The symbols move the elements like this.
κ: z102->z616, z548->z537, z422->z654, z879->z364, z791->z46, z678->z588, z842->z545, z853->z139, z428->z662, z395->z110, z161->z395, z166->z689, z672->z562, z325->z819, z633->z861, z662->z871, z29->z123, z244->z60, z693->z751, z696->z41, z137->z414, z461->z907, z861->z827, z511->z442, z832->z188, z106->z599, z997->z33, z673->z957, z60->z343, z370->z48, z652->z490, z290->z739, z230->z194, z202->z35, z885->z347, z654->z536, z968->z117, z704->z885, z174->z448, z169->z666, z689->z573, z195->z460, z599->z743, z215->z169, z552->z673, z261->z696, z993->z780, z117->z261, z414->z908, z364->z534, z442->z116, z734->z215, z612->z166, z848->z249, z573->z70, z341->z409, z279->z734, z545->z975, z347->z262, z518->z338, z907->z804, z562->z106, z262->z297, z48->z290, z534->z848, z819->z633, z536->z511, z799->z461, z686->z331, z975->z756, z490->z672, z123->z320, z666->z704, z714->z799, z528->z11, z409->z552, z537->z540, z331->z693, z33->z714, z338->z325, z320->z652, z764->z518, z780->z102, z249->z195, z46->z161, z148->z137, z864->z428, z588->z341, z139->z770, z770->z432, z11->z678, z871->z538, z616->z202, z70->z932, z804->z864, z932->z968, z827->z148, z188->z97, z432->z578, z448->z764, z540->z718, z718->z686, z41->z422, z743->z993, z957->z29, z908->z3, z538->z279, z110->z853, z850->z879, z460->z174, z756->z244, z751->z528, z194->z612, z116->z370, z97->z842, z739->z997, z578->z548, z343->z791, z297->z850, z3->z832, z35->z230
η: z102->z696, z548->z673, z422->z907, z879->z861, z791->z331, z678->z599, z842->z432, z853->z678, z428->z879, z395->z528, z161->z751, z166->z116, z672->z689, z325->z975, z633->z244, z662->z364, z29->z35, z244->z540, z693->z490, z696->z799, z137->z46, z461->z347, z861->z60, z511->z428, z832->z853, z106->z70, z997->z169, z673->z616, z60->z718, z370->z538, z652->z612, z290->z734, z230->z536, z202->z422, z885->z518, z654->z804, z968->z997, z704->z764, z174->z832, z169->z174, z689->z370, z195->z908, z599->z932, z215->z460, z552->z102, z261->z714, z993->z117, z117->z33, z414->z161, z364->z827, z442->z662, z734->z195, z612->z442, z848->z137, z573->z48, z341->z993, z279->z249, z545->z578, z347->z338, z518->z842, z907->z262, z562->z573, z262->z325, z48->z279, z534->z148, z819->z756, z536->z864, z799->z885, z686->z320, z975->z548, z490->z166, z123->z230, z666->z448, z714->z704, z528->z562, z409->z780, z537->z957, z331->z652, z33->z666, z338->z545, z320->z194, z764->z97, z780->z261, z249->z414, z46->z693, z148->z791, z864->z850, z588->z743, z139->z588, z770->z341, z11->z106, z871->z534, z616->z41, z70->z290, z804->z297, z932->z739, z827->z343, z188->z139, z432->z409, z448->z188, z540->z29, z718->z123, z41->z461, z743->z968, z957->z202, z908->z395, z538->z848, z110->z11, z850->z633, z460->z3, z756->z537, z751->z672, z194->z511, z116->z871, z97->z770, z739->z215, z578->z552, z343->z686, z297->z819, z3->z110, z35->z654
φ: z102->z552, z548->z975, z422->z202, z879->z428, z791->z148, z678->z853, z842->z518, z853->z832, z428->z511, z395->z908, z161->z414, z166->z490, z672->z751, z325->z262, z633->z850, z662->z442, z29->z540, z244->z633, z693->z46, z696->z102, z137->z848, z461->z41, z861->z879, z511->z194, z832->z174, z106->z11, z997->z968, z673->z548, z60->z861, z370->z689, z652->z331, z290->z70, z230->z123, z202->z957, z885->z799, z654->z35, z968->z743, z704->z714, z174->z169, z169->z997, z689->z672, z195->z734, z599->z678, z215->z739, z552->z578, z261->z780, z993->z341, z117->z993, z414->z249, z364->z662, z442->z612, z734->z290, z612->z652, z848->z538, z573->z562, z341->z770, z279->z48, z545->z338, z347->z461, z518->z885, z907->z422, z562->z528, z262->z907, z48->z573, z534->z871, z819->z297, z536->z230, z799->z696, z686->z343, z975->z325, z490->z693, z123->z718, z666->z33, z714->z261, z528->z395, z409->z432, z537->z756, z331->z791, z33->z117, z338->z347, z320->z686, z764->z704, z780->z409, z249->z279, z46->z137, z148->z534, z864->z536, z588->z139, z139->z188, z770->z97, z11->z110, z871->z116, z616->z673, z70->z106, z804->z654, z932->z599, z827->z364, z188->z448, z432->z842, z448->z666, z540->z244, z718->z60, z41->z616, z743->z588, z957->z537, z908->z195, z538->z370, z110->z3, z850->z864, z460->z215, z756->z819, z751->z161, z194->z320, z116->z166, z97->z764, z739->z932, z578->z545, z343->z827, z297->z804, z3->z460, z35->z29
θ: z102->z518, z548->z461, z422->z975, z879->z123, z791->z442, z678->z215, z842->z261, z853->z739, z428->z718, z395->z48, z161->z370, z166->z148, z672->z848, z325->z616, z633->z35, z662->z686, z29->z297, z244->z654, z693->z871, z696->z842, z137->z166, z461->z578, z861->z230, z511->z60, z832->z932, z106->z195, z997->z853, z673->z347, z60->z536, z370->z46, z652->z364, z290->z395, z230->z633, z202->z325, z885->z409, z654->z756, z968->z832, z704->z341, z174->z599, z169->z678, z689->z137, z195->z562, z599->z460, z215->z11, z552->z885, z261->z97, z993->z448, z117->z188, z414->z689, z364->z320, z442->z343, z734->z528, z612->z827, z848->z490, z573->z414, z341->z666, z279->z751, z545->z696, z347->z552, z518->z780, z907->z548, z562->z249, z262->z673, z48->z161, z534->z652, z819->z202, z536->z244, z799->z432, z686->z428, z975->z41, z490->z534, z123->z850, z666->z588, z714->z770, z528->z279, z409->z704, z537->z907, z331->z662, z33->z139, z338->z102, z320->z879, z764->z993, z780->z764, z249->z672, z46->z116, z148->z612, z864->z540, z588->z169, z139->z997, z770->z33, z11->z734, z871->z331, z616->z338, z70->z908, z804->z537, z932->z3, z827->z194, z188->z968, z432->z714, z448->z743, z540->z804, z718->z864, z41->z545, z743->z174, z957->z262, z908->z573, z538->z693, z110->z290, z850->z29, z460->z106, z756->z422, z751->z538, z194->z861, z116->z791, z97->z117, z739->z110, z578->z799, z343->z511, z297->z957, z3->z70, z35->z819
ε: z102->z461, z548->z202, z422->z297, z879->z343, z791->z490, z678->z968, z842->z552, z853->z743, z428->z827, z395->z106, z161->z562, z166->z538, z672->z48, z325->z537, z633->z718, z662->z148, z29->z536, z244->z123, z693->z689, z696->z347, z137->z751, z461->z325, z861->z686, z511->z364, z832->z588, z106->z739, z997->z448, z673->z422, z60->z320, z370->z249, z652->z116, z290->z460, z230->z428, z202->z804, z885->z545, z654->z850, z968->z666, z704->z842, z174->z139, z169->z188, z689->z279, z195->z110, z599->z997, z215->z832, z552->z41, z261->z885, z993->z714, z117->z704, z414->z528, z364->z791, z442->z534, z734->z3, z612->z871, z848->z161, z573->z734, z341->z261, z279->z908, z545->z673, z347->z975, z518->z578, z907->z819, z562->z290, z262->z756, z48->z195, z534->z46, z819->z540, z536->z879, z799->z338, z686->z612, z975->z957, z490->z370, z123->z511, z666->z97, z714->z518, z528->z70, z409->z696, z537->z35, z331->z166, z33->z764, z338->z548, z320->z442, z764->z432, z780->z799, z249->z395, z46->z672, z148->z693, z864->z861, z588->z117, z139->z993, z770->z780, z11->z932, z871->z137, z616->z907, z70->z215, z804->z633, z932->z169, z827->z331, z188->z341, z432->z102, z448->z770, z540->z230, z718->z194, z41->z262, z743->z33, z957->z654, z908->z11, z538->z414, z110->z599, z850->z60, z460->z853, z756->z29, z751->z573, z194->z662, z116->z848, z97->z409, z739->z174, z578->z616, z343->z652, z297->z244, z3->z678, z35->z864
ρ: z102->z799, z548->z616, z422->z262, z879->z60, z791->z652, z678->z932, z842->z409, z853->z599, z428->z861, z395->z562, z161->z672, z166->z871, z672->z370, z325->z548, z633->z540, z662->z827, z29->z654, z244->z29, z693->z166, z696->z885, z137->z693, z461->z338, z861->z718, z511->z879, z832->z678, z106->z290, z997->z174, z673->z41, z60->z123, z370->z848, z652->z442, z290->z195, z230->z864, z202->z907, z885->z842, z654->z297, z968->z169, z704->z97, z174->z853, z169->z832, z689->z538, z195->z395, z599->z739, z215->z3, z552->z696, z261->z704, z993->z33, z117->z666, z414->z751, z364->z343, z442->z364, z734->z908, z612->z662, z848->z46, z573->z279, z341->z117, z279->z414, z545->z552, z347->z545, z518->z432, z907->z325, z562->z48, z262->z975, z48->z249, z534->z791, z819->z537, z536->z850, z799->z518, z686->z194, z975->z673, z490->z116, z123->z536, z666->z188, z714->z764, z528->z573, z409->z261, z537->z202, z331->z612, z33->z448, z338->z578, z320->z511, z764->z770, z780->z714, z249->z161, z46->z490, z148->z331, z864->z633, z588->z968, z139->z743, z770->z993, z11->z70, z871->z148, z616->z461, z70->z734, z804->z819, z932->z215, z827->z686, z188->z588, z432->z780, z448->z139, z540->z35, z718->z230, z41->z347, z743->z997, z957->z422, z908->z528, z538->z137, z110->z106, z850->z244, z460->z110, z756->z957, z751->z689, z194->z428, z116->z534, z97->z341, z739->z460, z578->z102, z343->z320, z297->z756, z3->z11, z35->z804

In the rows, 500 means zero.

The rows follow the links: the fewer symbols apart two elements are, the more alike their rows tend to be.

Each row is also shifted at random along 3 hidden directions that mean nothing.

Rows in random order:
Each row is one element's numbers.
v1: [ 471  504  591  555  375  339  456  554  419  506  375  489  540  382  387  669  454  362  564  641  508  388  534  500  646  477  415  594]
v2: [ 409  659  480  594  492  564  511  309  510  584  524  449  479  632  448  499  627  372  632  525  552  349  397  421  417  418  583  604]
v3: [ 711  664  613  603  473  462  396  489  445  552  387  459  466  556  350  563  562  326  541  560  541  371  436  420  520  348  534  585]
v4: [ 495  344  439  393  448  555  564  653  387  469  435  599  504  359  515  504  386  485  438  432  607  519  606  447  527  565  531  523]
v5: [ 474  552  661  564  526  355  519  321  503  482  490  385  491  577  466  632  516  343  563  533  537  518  398  497  619  484  508  518]
v6: [ 575  355  440  374  505  562  543  714  423  464  418  596  536  374  553  426  403  477  403  473  522  505  575  445  486  544  517  487]
v7: [ 338  329  506  427  490  418  600  473  477  446  526  496  552  409  602  571  410  496  529  528  502  587  539  561  603  638  438  488]
v8: [ 518  341  424  410  420  541  574  630  377  477  429  614  525  337  518  520  398  457  478  491  596  465  613  451  525  563  496  562]
v9: [ 648  278  513  386  434  497  712  472  277  470  365  583  551  352  568  598  390  194  555  511  751  433  563  349  579  578  575  650]
v10: [ 331  401  412  390  514  560  474  722  517  423  556  583  452  407  540  437  386  747  337  330  478  669  639  567  514  579  487  376]
v11: [ 367  683  624  563  532  468  410  481  476  520  439  417  443  607  353  554  551  316  502  470  536  439  391  410  555  341  604  546]
v12: [ 392  367  420  403  452  555  516  676  446  461  483  591  502  370  525  480  395  576  418  424  545  541  609  497  522  568  505  485]
v13: [ 369  492  561  546  415  330  404  630  519  467  450  466  562  383  415  610  440  550  508  649  347  477  543  614  640  515  325  482]
v14: [ 769  304  559  422  510  382  584  479  451  404  513  523  517  392  614  580  379  543  432  466  540  680  596  574  605  647  432  432]
v15: [ 563  507  603  541  412  362  455  470  418  460  459  492  448  444  405  703  416  492  488  430  634  560  583  503  668  500  488  524]
v16: [ 506  655  450  623  484  544  480  322  584  600  561  459  520  616  478  458  657  529  630  610  433  358  418  527  382  446  482  556]
v17: [ 574  627  645  579  559  356  403  438  558  484  490  388  474  577  425  565  535  480  486  522  426  549  412  547  570  424  477  434]
v18: [ 508  705  503  639  481  504  351  432  580  550  577  466  404  619  377  545  578  670  494  399  512  515  502  532  470  401  520  468]
v19: [ 216  553  555  576  376  363  398  515  519  491  505  458  494  446  385  675  461  578  548  561  464  480  553  596  643  499  379  506]
v20: [ 698  429  617  494  457  330  458  609  437  427  403  501  520  378  460  623  397  468  442  543  483  564  567  543  652  525  415  480]
v21: [ 774  581  462  532  583  579  438  540  575  544  494  509  507  568  512  334  598  548  466  542  389  466  445  492  340  432  512  461]
v22: [ 738  655  537  607  471  519  416  397  477  562  496  489  407  606  386  551  576  514  512  412  620  463  493  451  458  392  574  541]
v23: [ 736  651  469  640  455  516  431  351  566  576  573  498  452  593  441  514  613  644  566  493  502  457  511  545  398  447  486  512]
v24: [ 316  614  519  493  647  615  555  380  534  527  542  424  476  673  536  381  604  317  539  453  516  469  320  385  416  419  662  509]
v25: [ 445  343  399  448  383  515  561  600  424  499  460  596  564  325  523  530  423  522  531  572  524  425  625  512  521  586  426  574]
v26: [ 620  515  640  558  480  344  526  293  457  481  500  427  487  541  476  665  497  397  563  488  598  554  472  503  620  507  500  534]
v27: [ 337  341  447  385  429  561  634  588  330  496  383  586  552  353  519  548  402  262  542  519  661  394  558  361  547  543  556  633]
v28: [ 330  536  602  552  424  382  458  394  475  455  535  452  439  509  430  703  444  527  514  414  607  581  538  544  655  510  481  500]
v29: [ 467  337  425  435  406  508  606  539  400  473  461  585  540  348  543  554  412  489  530  510  602  479  616  492  556  607  468  558]
v30: [ 555  318  441  444  453  456  555  500  486  435  582  569  485  387  586  575  388  724  439  391  549  680  652  614  565  664  424  422]
v31: [ 706  662  462  660  448  507  398  369  581  579  580  500  455  585  427  516  615  692  564  503  475  445  514  568  398  451  448  501]
v32: [ 738  435  703  430  491  381  540  527  274  413  342  509  430  437  419  705  352  197  416  338  795  593  548  346  702  457  630  557]
v33: [ 483  519  574  602  347  338  483  427  433  535  418  484  540  420  395  701  500  387  642  659  524  362  527  520  622  484  406  618]
v34: [ 495  664  529  586  481  556  488  345  461  569  489  460  428  618  411  533  591  368  579  434  636  405  427  382  454  393  620  602]
v35: [ 642  599  409  548  538  590  420  589  589  581  484  512  544  544  475  322  612  566  500  613  321  386  443  505  335  417  482  485]
v36: [ 397  466  618  500  423  357  478  582  413  457  365  474  531  400  419  639  424  318  519  595  521  438  496  469  675  475  467  560]
v37: [ 543  335  489  322  575  588  631  668  356  450  377  569  538  416  582  402  410  239  418  461  599  501  490  342  496  504  625  543]
v38: [ 780  396  587  512  426  295  464  607  463  459  376  508  591  346  465  603  430  464  486  684  396  481  558  572  624  542  332  492]
v39: [ 581  514  579  593  399  343  476  376  459  503  479  476  496  457  419  709  471  491  580  542  572  477  544  550  621  508  431  555]
v40: [ 422  653  481  595  524  571  474  319  567  559  605  447  458  652  475  476  619  536  570  451  519  466  424  487  414  441  559  516]
v41: [ 458  626  466  504  635  616  437  515  626  506  600  454  450  652  534  322  579  631  418  398  400  581  421  522  366  439  562  377]
v42: [ 733  586  491  508  630  592  487  449  562  530  532  476  469  628  550  357  586  513  467  462  461  527  417  472  378  437  574  451]
v43: [ 640  366  618  444  491  340  556  566  406  430  358  486  576  380  508  591  402  292  495  620  497  503  495  479  654  539  437  536]
v44: [ 238  387  438  347  559  593  541  714  479  435  489  549  502  433  559  389  404  499  388  409  483  565  532  468  503  534  556  451]
v45: [ 445  376  419  388  484  555  527  706  449  462  450  587  531  376  538  437  410  528  424  499  491  499  577  476  497  551  483  495]
v46: [ 339  362  533  453  493  378  560  511  526  430  531  467  569  407  578  558  422  540  508  596  408  579  519  613  615  624  389  449]
v47: [ 201  506  607  491  454  375  433  578  473  433  465  451  470  451  408  641  414  485  451  462  520  570  526  527  682  489  473  465]
v48: [ 189  646  513  535  589  612  535  312  555  548  579  407  458  693  517  433  622  388  574  445  536  463  346  425  419  428  642  523]
v49: [ 291  331  492  438  462  442  619  463  466  454  504  495  569  388  593  570  424  451  560  565  509  513  538  541  592  632  444  520]
v50: [ 444  607  645  585  537  353  421  378  591  464  553  364  482  599  463  570  538  537  508  520  413  584  420  584  589  474  448  424]
v51: [ 362  717  549  614  478  493  356  458  563  538  538  431  419  620  363  536  577  585  504  418  495  484  467  505  495  377  527  487]
v52: [ 621  344  431  369  571  574  577  655  467  457  447  575  546  406  604  364  443  472  418  507  462  528  527  463  449  554  520  467]
v53: [ 674  420  604  493  461  324  441  617  468  433  423  496  538  377  468  609  390  529  442  573  441  562  570  585  647  535  377  460]
v54: [ 340  687  660  565  557  422  398  469  529  483  484  379  443  632  397  538  539  395  476  465  474  528  390  470  579  378  563  476]
v55: [ 694  553  681  541  557  350  485  354  494  455  492  397  468  578  481  607  507  386  487  473  551  598  428  498  608  466  520  472]
v56: [ 701  531  639  574  507  329  483  313  516  466  535  405  468  559  482  651  487  491  522  489  532  598  483  560  600  508  471  471]
v57: [ 453  551  608  601  449  341  504  317  521  520  487  403  547  523  450  648  541  374  644  674  466  411  421  529  597  491  411  570]
v58: [ 381  370  433  370  534  578  563  696  451  464  430  560  549  402  564  386  427  421  442  522  461  485  510  452  481  523  520  503]
v59: [ 276  626  369  511  540  658  386  627  623  548  583  519  450  581  477  318  570  721  425  436  366  496  489  520  349  432  519  418]
v60: [ 386  351  585  392  569  389  562  503  480  370  540  458  480  460  592  567  362  519  405  387  537  733  535  555  643  617  494  396]
v61: [ 497  493  612  514  429  370  453  521  408  445  443  487  446  444  402  693  396  442  463  416  628  559  562  493  676  490  503  520]
v62: [ 501  342  418  423  435  517  562  570  431  453  518  595  482  372  551  557  392  612  448  391  604  585  653  527  556  623  473  478]
v63: [ 654  601  490  550  571  566  505  357  567  553  567  473  482  638  542  409  614  502  533  490  471  478  406  493  387  460  544  491]
v64: [ 620  610  511  544  569  581  506  310  528  532  578  462  423  671  516  468  590  493  523  384  589  528  426  458  416  450  619  496]
v65: [ 436  665  675  545  592  408  382  463  536  451  519  379  420  638  414  558  518  473  428  394  495  616  417  502  578  391  560  416]
v66: [ 562  519  545  621  315  331  445  455  461  548  415  498  565  391  379  696  514  448  642  723  478  322  545  552  612  491  335  612]
v67: [ 637  674  580  583  496  484  393  459  470  534  455  470  419  586  360  561  549  423  485  429  583  464  464  427  502  364  574  533]
v68: [ 553  613  487  549  597  572  486  388  610  535  593  454  475  653  539  386  615  573  500  485  429  517  409  512  365  460  534  442]
v69: [ 563  311  438  425  431  481  594  523  416  464  500  585  524  349  563  578  399  561  497  467  599  543  635  519  558  624  449  516]
v70: [ 546  293  512  400  470  459  671  450  365  449  442  540  553  388  593  589  398  321  537  505  650  515  549  451  594  613  520  572]
v71: [ 325  573  587  599  452  347  478  321  546  490  566  401  501  543  461  658  513  535  596  551  480  516  474  599  615  517  417  495]
v72: [ 449  328  445  456  434  450  570  478  489  459  540  539  540  371  586  572  411  628  518  521  507  569  624  601  567  656  400  474]
v73: [ 691  314  507  468  433  374  597  484  472  460  470  538  611  353  595  571  425  494  548  659  454  511  564  586  572  638  352  512]
v74: [ 639  515  608  580  428  354  519  312  445  508  474  453  506  501  455  700  499  385  603  564  586  474  495  509  613  505  460  575]
v75: [ 384  690  597  613  521  407  340  495  592  519  510  397  471  590  372  528  568  537  490  537  367  486  417  544  541  386  462  448]
v76: [ 653  354  397  437  430  528  503  710  458  476  461  628  533  332  525  472  413  635  426  512  479  511  643  530  493  573  424  483]
v77: [ 505  355  590  445  499  355  571  528  449  433  406  473  593  389  548  574  413  319  519  634  463  501  480  519  637  562  431  512]
v78: [ 607  589  691  529  584  384  465  407  485  452  465  382  450  608  453  575  505  334  470  441  546  582  390  459  605  421  574  465]
v79: [ 441  699  581  624  506  419  333  508  590  531  504  411  470  591  365  535  566  554  509  558  377  477  440  539  527  384  456  467]
v80: [ 598  689  508  663  439  475  347  456  571  573  516  474  462  569  350  542  598  636  546  523  442  412  499  550  453  391  443  514]
v81: [ 502  687  475  642  461  519  377  396  588  564  602  472  419  630  403  530  599  711  530  436  484  496  503  559  431  427  477  473]
v82: [ 407  619  622  598  529  352  395  415  613  487  548  377  493  597  448  563  545  558  518  575  357  561  407  613  570  457  424  415]
v83: [ 553  402  601  470  486  342  472  595  487  434  444  482  545  390  511  590  404  486  451  567  440  581  530  569  652  561  389  455]
v84: [ 574  344  607  420  521  369  603  514  416  413  416  487  564  406  565  582  400  327  492  558  528  559  506  488  645  582  471  514]
v85: [ 291  381  466  300  653  617  542  673  505  384  578  524  423  504  619  360  374  626  280  218  540  773  541  482  490  568  618  336]
v86: [ 326  401  586  454  497  357  508  568  527  429  480  448  562  417  534  556  419  497  483  594  384  568  505  592  638  572  396  449]
v87: [ 720  612  704  530  578  391  450  436  454  467  434  402  443  601  422  578  502  320  454  443  567  562  407  437  584  403  569  479]
v88: [ 603  516  594  580  413  348  500  333  459  500  490  455  503  489  438  701  497  450  600  547  580  476  513  527  624  515  444  556]
v89: [ 749  497  611  562  434  350  485  347  434  470  502  489  449  483  462  713  450  504  522  435  649  584  571  543  626  524  464  517]
v90: [ 591  552  691  541  552  360  511  327  483  464  484  390  474  591  476  623  508  331  531  481  563  564  405  486  611  472  536  501]

Some elements, each with its row:
z907 v22
z714 v74
z696 v82
z195 v29
z654 v48
z338 v54
z341 v33
z33 v19
z249 v10
z97 v39
z432 v56
z562 v8
z599 v84
z932 v60
z188 v32
z325 v80
z545 v65
z230 v21
z262 v18
z850 v42
z689 v37
z780 v26
z819 v40
z734 v69
z290 v9
z139 v47
z117 v15
z537 v23

Row, symbols taken left to right, then the row they reach:
v77 φ ρ ρ: v46
v50 φ θ: v5
v2 φ θ: v34
v90 ε φ η: v87
v76 θ ρ φ: v58
v11 φ κ θ η: v51
v44 κ ε ε: v14
v66 ρ ρ: v1
v72 φ θ ρ: v62
v73 κ η ε: v36
v6 κ φ κ η: v49
v86 ε ρ ρ: v83
v78 θ ε κ ρ: v3
v67 ε η φ φ: v31
v28 θ φ ρ: v61
v53 η ρ: v43
v27 θ ε κ ρ: v70
v17 φ θ κ: v79
v13 η ρ: v38
v57 ρ ε κ: v75
v4 ρ κ κ ρ: v7
v25 ε η: v30

